Each row has a name. Each piece below is followed by the name of the row it came from, unless a question asks for something else. Each question is about the rows just above it. Places in a row count from 0.

S: [-34.7  13.2  -7.9  -7.2  15.6   7.8   2.5  -9.5   4.9 -20.7  11.6   8.8
 -16.0 -23.9   9.2  19.4 -37.6 -28.1   4.1  -6.2   6.6   0.2  -4.9 -19.2
 -26.4  30.6]
U: [-17.6  47.8   7.1  76.8  52.3   0.2   2.7 -44.2  10.3 -45.2  32.2 -84.6
  18.1 -22.2 -22.5 -29.3  10.9 -10.9  27.1  40.2  16.3 -18.0  -6.1   4.4
  36.5  -1.4]
X: [ 32.3 -23.3  16.6  -2.1   1.1  24.7  -4.6  36.1  18.3  43.1   9.4 -18.1
  27.0  50.0 -11.8 -30.0  -5.9  43.0  15.9   2.7  -2.1  19.4  10.2  33.1
 -12.5 -24.4]
P: [ -9.0  18.6 -26.7  51.5   7.0 -44.1 -20.4 -20.1 -25.1  -8.3  -3.3 -16.5
  15.8  -8.8 -21.2 -17.0  30.3  -8.3  12.7  19.5   3.5 -18.4 -26.9  10.0
 -35.7 -29.6]
L: [  1.5 -47.3  21.2 -52.1   1.1  15.5  14.4 -15.0  19.2  -2.5  -2.1 -24.3
 -18.3  20.5 -22.6 -10.2 -14.9  17.4 -11.3 -21.2 -24.3 -15.6  12.0 -21.9
  18.2  -7.4]
Y: [-22.9  -3.6 -12.6 -30.3   6.0   9.2  24.7 -50.2   1.9 -40.8  -7.5  10.1
 -56.8 -34.1  13.5  42.3 -15.5 -25.2 -14.6   6.5 -32.7 -14.6 -10.6 -49.1
  14.2  17.0]
Z: [ -8.2  19.9 -13.0  31.7   8.9  -9.1  22.5 -12.0   7.8 -16.8  -0.8   2.2
  -2.3 -24.3  -0.5  14.6  15.0 -21.5   1.2  11.6   5.8  -3.9  13.2  -8.6
  29.7  23.7]
Q: [ -4.4 -14.5  21.4 -43.1 -27.1  19.8   0.3  39.0  32.1  14.8   2.5  11.6
   6.7  16.2  -3.1   6.6 -28.6  -1.9 -15.9 -33.8  20.4  16.9  17.2  -6.7
  10.6  41.4]
F: [  5.2   6.3  20.4  26.4  49.4  12.3 -12.2 -10.5  15.4   3.9  33.9 -32.8
   5.6  32.2 -15.5  -9.7  -7.1  27.6  28.0  19.0  -1.1  -8.4 -10.5  15.7
 -17.2 -23.7]
C: [ 21.1  -7.8 -12.1 -27.4 -14.8  -5.4  10.0  23.3  24.3  24.2  12.1  10.0
 -35.5  -0.7 -11.1   6.5 -12.4   4.4 -34.4  21.8   7.5  -3.1   2.5   5.1
  25.8  10.5]
T: [ -7.3  23.5  -4.8  53.5   5.6 -15.4   2.7 -10.4  -3.7  -7.0  -8.9 -12.5
  33.5 -16.1  -2.8  -5.3  43.9 -13.0  23.6  23.7  12.8  -5.5 -11.4  13.2
   8.6  -9.6]
Changed L: [  1.5 -47.3  21.2 -52.1   1.1  15.5  14.3 -15.0  19.2  -2.5  -2.1 -24.3
 -18.3  20.5 -22.6 -10.2 -14.9  17.4 -11.3 -21.2 -24.3 -15.6  12.0 -21.9
  18.2  -7.4]. Place and old value: : 6, [14.4]
Where in the named rows is [12.0]? : L, 22
Where does [ -7.3  23.5  -4.8  53.5   5.6 -15.4   2.8 -10.4  -3.7  -7.0  -8.9 -12.5
  33.5 -16.1  -2.8  -5.3  43.9 -13.0  23.6  23.7  12.8  -5.5 -11.4  13.2
   8.6  -9.6] differ from T, and what was there? : 6, [2.7]
One entry of Z was changed: [ -8.2  19.9 -13.0  31.7   8.9  -9.1  22.5 -12.0   7.8 -16.8  -0.8   2.2
  -2.4 -24.3  -0.5  14.6  15.0 -21.5   1.2  11.6   5.8  -3.9  13.2  -8.6
  29.7  23.7]. Where, and from what? : 12, [-2.3]
Where does [ -4.4 -14.5  21.4 -43.0 -27.1  19.8   0.3  39.0  32.1  14.8   2.5  11.6
   6.7  16.2  -3.1   6.6 -28.6  -1.9 -15.9 -33.8  20.4  16.9  17.2  -6.7
  10.6  41.4] differ from Q, and what was there? : 3, [-43.1]

K: [-31.6  24.0  -1.0 -14.4]
W: [-32.3  25.8  -3.6 -14.5]
N: [95.8 47.4  7.6 47.3]
V: [-0.4 -0.1  2.1  0.2]
Where does [-32.3  25.8  -3.5 -14.5] differ from W, and what was there? : 2, [-3.6]
Changed K: [-31.6  24.0  -1.1 -14.4]. Place and old value: : 2, [-1.0]
[47.3] is at row and place : N, 3
Row and place of [95.8] in the named rows: : N, 0

J: [ -9.0  22.2  41.1  29.8 -23.5]
A: [11.4 21.9 26.8  0.5  0.5]
G: [  0.6  28.3  40.6  33.2 -18.0]
M: [  0.6  28.3  40.6 -13.0 -18.0]
D: [ 19.1 -71.3  -3.1 -12.5   0.5]
B: [ 2.2 49.4 26.1 -1.5 29.0]
E: [-23.5  -2.1 -26.2 -20.2 -47.7]
[-26.2] is at row and place : E, 2
Changed J: [ -9.0  22.2  41.1  29.9 -23.5]. Place and old value: : 3, [29.8]
[11.4] is at row and place : A, 0
Where does [ 2.2 49.4 26.2 -1.5 29.0] differ from B, and what was there? : 2, [26.1]
[41.1] is at row and place : J, 2

nomeb: [ 80.9   4.3  -3.4 -23.1 -11.5  53.2 -13.8 -48.9  14.2]
bov: [ 89.3   9.2   7.5 -17.2 -11.5  55.9 -10.2 -58.2  28.7]
Gak: [ 78.1  -3.5 -28.8 -10.3 -22.8  48.1  15.8 -21.7  28.7]
tup: [ 89.3   9.2   7.5 -17.2 -11.5  55.9 -10.2 -58.2  20.0]
One entry of Gak was changed: [ 78.1  -3.5 -28.8 -10.3 -22.7  48.1  15.8 -21.7  28.7]. Where, and from what? : 4, [-22.8]
Where in the named rows is [80.9]? : nomeb, 0
One entry of tup was changed: [ 89.4   9.2   7.5 -17.2 -11.5  55.9 -10.2 -58.2  20.0]. Where, and from what? : 0, [89.3]

pov: [-68.0 -24.0 -68.2  54.6]
busif: [-61.0 -67.1  64.8  45.5]
Pofi: [-68.1 -48.1  64.8  45.5]
Where in the named rows is [-68.1]? : Pofi, 0
Where in the named rows is [-68.2]? : pov, 2

voda: [-18.4  69.9 -18.2 -19.4 -36.5  16.0  16.0  80.8  19.6 -28.7  19.0 -14.3
 -11.9  42.7  -2.9   6.1  28.4  12.1  -3.0 -26.4   3.9  -1.8  10.7 -17.0
  -3.1 -29.3  70.6 -14.2  11.6  38.1  43.3  41.0 -11.3  45.4  27.0  26.9
   6.6   3.9 -36.1 -28.7  -8.9  -4.6 -31.4]
fes: [  2.8 -38.8  54.5 -17.6  30.7   3.6   2.3 -22.2  15.3   3.8  -9.0  28.7
   1.7 -20.5  12.7  -6.6 -10.1 -15.0  30.5  57.3  20.3  -1.9 -26.3  48.7
  18.2   7.9 -35.0  40.7  -7.0 -12.5 -17.7  -9.9  11.1 -12.8   7.7  11.6
   8.5 -21.7   9.2   3.7   5.3  13.1 -11.5]
Nim: [  6.2 -34.9 -12.8  -6.4  -9.3 -14.9  -5.3 -37.7 -31.1  17.0 -34.0 -31.7
 -11.9 -16.5 -29.0  -0.6 -36.2 -15.6 -18.9 -10.9 -29.0 -15.1   3.2 -10.3
 -22.1  12.8 -29.0 -15.5 -26.3 -13.5 -36.8 -37.1 -14.2 -24.1 -23.3 -22.2
  -7.4 -11.0   5.8   7.7   2.8  34.0 -11.1]
por: [ 12.8   4.8   5.8  30.3  13.4  20.0  14.3 -14.2  16.5  -6.2  21.6  12.3
  20.6   6.5  21.3  18.5  17.0  -6.6   1.0  23.4 -10.1  -0.9   9.2  20.2
  11.8   6.4   8.8  -9.6  23.0   9.7  15.9  -8.0  -1.4 -13.9  -7.7 -11.0
  11.1  38.8  11.4   5.5 -18.4  23.2  20.2]
sas: [ 29.3  -8.1 -49.0  13.7   7.0 -19.4   2.6 -29.2 -34.2  23.7  -9.8  -4.8
  17.2 -12.1   6.6  -0.5  -8.4 -18.8 -69.3 -39.3 -31.0   5.2  -5.6 -28.5
 -28.6  34.4 -23.4 -39.4   3.1 -18.1  14.1  -9.7  24.7 -16.9 -25.3 -17.5
   1.9   4.0  29.0  18.1   9.9 -27.3  -5.4]
molo: [ 20.9   8.7 -35.6  24.2  11.6  -6.2   5.1  -0.1 -13.7  21.6   6.8  -6.9
  22.7   9.4  17.9   3.9   0.6 -14.1 -11.5 -27.1 -27.5  -7.0  17.2 -22.7
  -8.7  12.0   7.4 -17.4  22.6   3.9  37.4  13.4   9.0  -9.5 -10.1 -13.6
  -1.7  12.6  15.5  11.9   3.0  -9.9  21.4]
fiz: [ 17.6  23.5   3.4  36.8   9.1 -45.8 -37.6   3.0  31.2   4.6 -18.7   5.9
 -16.6  -9.7  49.7 -37.8   3.7  -6.3  19.4  20.4  -2.7   4.4 -38.6  -0.4
 -12.2 -14.2   5.5  10.4  -3.0 -41.0  11.6  61.0  16.1   1.0 -44.8 -26.8
 -59.1 -31.9 -42.4  -0.9  12.2 -30.1  34.1]
Where does [ 20.9   8.7 -35.6  24.2  11.6  -6.2   5.1  -0.1 -13.7  21.6   6.8  -6.9
  22.7   9.4  17.9   3.9   0.6 -14.1 -11.5 -27.1 -27.5  -7.0  17.2 -22.6
  -8.7  12.0   7.4 -17.4  22.6   3.9  37.4  13.4   9.0  -9.5 -10.1 -13.6
  -1.7  12.6  15.5  11.9   3.0  -9.9  21.4] differ from molo, and what was there? : 23, [-22.7]
Row and place of [34.1] in the named rows: : fiz, 42

